Below is a small trained network, with its code and all its weights. Each question gives an input and a target symbol and asks what happens when units are switched off, that is, made to give their printed mean instead of their output.

import numpy as np


def w(rows, s, z=0):
    codes = np.array(rows[::2]) - 128.0
    scale = np.full(codes.shape[1], s)
    scale[-1] = z or s
    return codes * scale


def norm(h):
    return h / np.sqrt((h * h).mean(-1, keepdims=True) + 1e-5)


def softmax(a):
    e = np.exp(a - a.max(-1, keepdims=True))
    return e / e.sum(-1, keepdims=True)


def log_softmax(a):
    a = a - a.max(-1, keepdims=True)
    return a - np.log(np.exp(a).sum(-1, keepdims=True))


def net(x, mask):
    ids = ['βγεζθξφω'.index(c) for c in x.split()]
    T = len(ids)
    res = E[ids] + P[:T]
    u = 0
    for l in range(3):
        r = norm(res)
        for j in range(2):
            rows = slice(3 * j, 3 * j + 3)
            q, k, v = (r @ M[l][rows].T for M in (Q, K, V))
            z = softmax(np.where(np.tri(T) > 0, q @ k.T / 3**0.5, -1e9)) @ v
            o = O[l][rows]
            res = res + np.where(mask[u + j], z, o[:, -1]) @ o[:, :-1]
        u += 2
    return log_softmax(norm(res)[-1] @ U[:, :-1].T + U[:, -1])


Q, K, V, O = {}, {}, {}, {}
E = w([
[117,51,188],'β',
[90,29,102],'γ',
[107,23,177],'ε',
[110,2,188],'ζ',
[148,119,82],'θ',
[91,84,46],'ξ',
[158,130,26],'φ',
[108,27,203],'ω',
],0.0085)
P = w([
[148,191,96],'0',
[254,28,215],'1',
[52,94,25],'2',
[251,54,196],'3',
[21,48,82],'4',
[229,94,203],'5',
[20,38,104],'6',
[231,159,212],'7',
[52,88,45],'8',
[207,208,114],'9',
[23,65,116],'10',
],0.0089)
Q[0] = w([
[38,102,126],'0.h1',
[248,119,125],'0.h1',
[143,82,87],'0.h1',
[79,149,173],'0.h2',
[138,53,103],'0.h2',
[82,96,149],'0.h2',
],0.014)
K[0] = w([
[55,123,153],'0.h1',
[172,121,58],'0.h1',
[97,104,59],'0.h1',
[121,107,7],'0.h2',
[179,85,120],'0.h2',
[107,147,133],'0.h2',
],0.013)
V[0] = w([
[218,111,1],'0.h1',
[76,64,90],'0.h1',
[127,130,27],'0.h1',
[149,193,135],'0.h2',
[108,156,102],'0.h2',
[122,125,111],'0.h2',
],0.0099)
O[0] = w([
[130,125,181,238],'0.h1',
[77,106,116,254],'0.h1',
[166,96,161,204],'0.h1',
[243,97,140,32],'0.h2',
[206,177,2,56],'0.h2',
[127,116,100,124],'0.h2',
],0.0077,0.0054)
Q[1] = w([
[176,157,144],'1.h1',
[200,116,50],'1.h1',
[173,136,175],'1.h1',
[250,112,85],'1.h2',
[121,135,143],'1.h2',
[109,116,47],'1.h2',
],0.014)
K[1] = w([
[23,110,142],'1.h1',
[83,250,194],'1.h1',
[137,180,219],'1.h1',
[146,109,88],'1.h2',
[129,160,170],'1.h2',
[74,161,57],'1.h2',
],0.011)
V[1] = w([
[121,4,135],'1.h1',
[130,104,95],'1.h1',
[156,74,89],'1.h1',
[107,69,182],'1.h2',
[141,106,177],'1.h2',
[161,128,94],'1.h2',
],0.018)
O[1] = w([
[189,181,58,253],'1.h1',
[106,164,56,142],'1.h1',
[82,157,1,168],'1.h1',
[180,212,85,236],'1.h2',
[166,189,50,178],'1.h2',
[69,137,128,88],'1.h2',
],0.0096,0.014)
Q[2] = w([
[19,162,65],'2.h1',
[248,45,159],'2.h1',
[98,114,177],'2.h1',
[4,53,169],'2.h2',
[41,208,40],'2.h2',
[133,108,223],'2.h2',
],0.014)
K[2] = w([
[47,137,255],'2.h1',
[199,148,94],'2.h1',
[109,103,109],'2.h1',
[111,95,182],'2.h2',
[126,53,100],'2.h2',
[92,184,138],'2.h2',
],0.02)
V[2] = w([
[222,26,62],'2.h1',
[146,48,113],'2.h1',
[166,207,63],'2.h1',
[208,111,55],'2.h2',
[5,169,158],'2.h2',
[146,193,116],'2.h2',
],0.015)
O[2] = w([
[202,249,200,164],'2.h1',
[177,200,134,104],'2.h1',
[55,146,190,236],'2.h1',
[149,112,210,249],'2.h2',
[35,186,53,57],'2.h2',
[36,97,129,180],'2.h2',
],0.011,0.013)
U = w([
[39,114,218,32],'β',
[57,233,37,2],'γ',
[70,45,152,208],'ε',
[142,77,69,186],'ζ',
[234,84,213,190],'θ',
[225,224,52,47],'ξ',
[127,191,190,153],'φ',
[250,72,40,99],'ω',
],0.014,0.0034)

Each question gives the input, a string of symbols that net reads in full, and the target symbol t.
The units are the heads (3 rows each of Q, K, V and O). Each row of codes is followed by its name. A weight is (code - 128) times the scale printed after its matrix; where a second scale follows, it is the last column's (O and U).
mask holds one flag per head, layer by layer. A switched-off head (its flag False) gives its mean, the last column of its rows in O, instead of its output. The means were averaged over made-up inputs and are rounded, as every weight is.
A unit's drop is (log p(t) with every unit on - log p(t) with that unit switched off) / (log p(t) with every unit on - log p(t) with every unit switched off).
The circuit of an input: a set's keep is (log p(t) with only the set's units on - log p(t) with every unit switched off) / (log p(t) with every unit on - log p(t) with every unit switched off). Starting from all 6 units, units are removed one at a time, each time the one whose removal leaves the highest keep (on an exact tie, the one counted first), for as long as the keep stays at least 0.8.
units of the circuit, in order: the units of the circuit, biggest drop first
unit that matters most: the unit with the biggest drop
heads that matter: for each layer, one digit per head in row order, 1 if its drop is at least 0.15 and else 0, layers parted by /
input ξ β ξ ξ φ γ ε φ ξ ε ε, target γ: unit that matters most -> 0.h2
input β β ε ε ξ φ ζ ε ζ γ φ, target ω: units of the circuit, in order -> [1.h1, 2.h1, 0.h1, 1.h2]
input γ β θ, target φ: heads that matter -> 10 / 00 / 10
input θ θ θ ε ω φ θ, target θ: heads that matter -> 11 / 11 / 01
input β γ θ γ ω ξ β β ε φ γ, target ω: heads that matter -> 10 / 11 / 10
input ω θ ε φ β ξ β β β, target ζ: units of the circuit, in order -> [2.h1, 0.h1, 1.h1, 1.h2]
input β β β ξ ω ε β ε ζ φ, target θ: units of the circuit, in order -> [1.h1, 2.h2]
input ε φ ω, target ε: heads that matter -> 11 / 10 / 10
input ξ ζ ε ε ξ ε φ, target γ: heads that matter -> 11 / 11 / 00
input ζ ε β θ ξ, target β: heads that matter -> 10 / 00 / 00
input ξ θ φ θ ξ ξ ζ ξ β, target γ: heads that matter -> 11 / 10 / 00
input θ θ ω ξ β, target θ: heads that matter -> 11 / 11 / 01
input ε ξ γ ξ ξ ξ φ ζ ε ζ ω, target ε: heads that matter -> 11 / 11 / 10
input θ β β θ ξ β ω γ ε, target θ: unit that matters most -> 0.h1
input ω ξ ξ ξ θ β γ β φ, target ζ: units of the circuit, in order -> [0.h1, 2.h1, 1.h1, 1.h2]
input ε ξ θ ξ β θ ξ, target ε: units of the circuit, in order -> [0.h1, 0.h2, 2.h1, 1.h1]
input ζ ε ε β ω ε ξ ε φ, target β: units of the circuit, in order -> [2.h1, 0.h1, 1.h2]
input γ ζ θ β ω γ γ ε θ, target φ: heads that matter -> 00 / 00 / 10
input ω θ ξ β γ, target ζ: units of the circuit, in order -> [0.h1, 1.h1, 2.h1, 1.h2]
input β φ γ ε ξ ζ ω ξ ζ, target ω: unit that matters most -> 1.h1
input ξ ζ ω ε ξ ε φ θ ε γ ω, target γ: units of the circuit, in order -> [0.h2, 0.h1, 1.h1]
input ζ ξ ξ ε θ β ζ ξ ζ, target β: units of the circuit, in order -> [2.h1, 0.h2]
input ε ξ θ θ β, target ε: units of the circuit, in order -> [0.h1, 2.h1, 0.h2, 1.h1]
input ω β γ θ ξ β β ζ ξ, target ζ: units of the circuit, in order -> [0.h1, 2.h1, 1.h1, 1.h2]
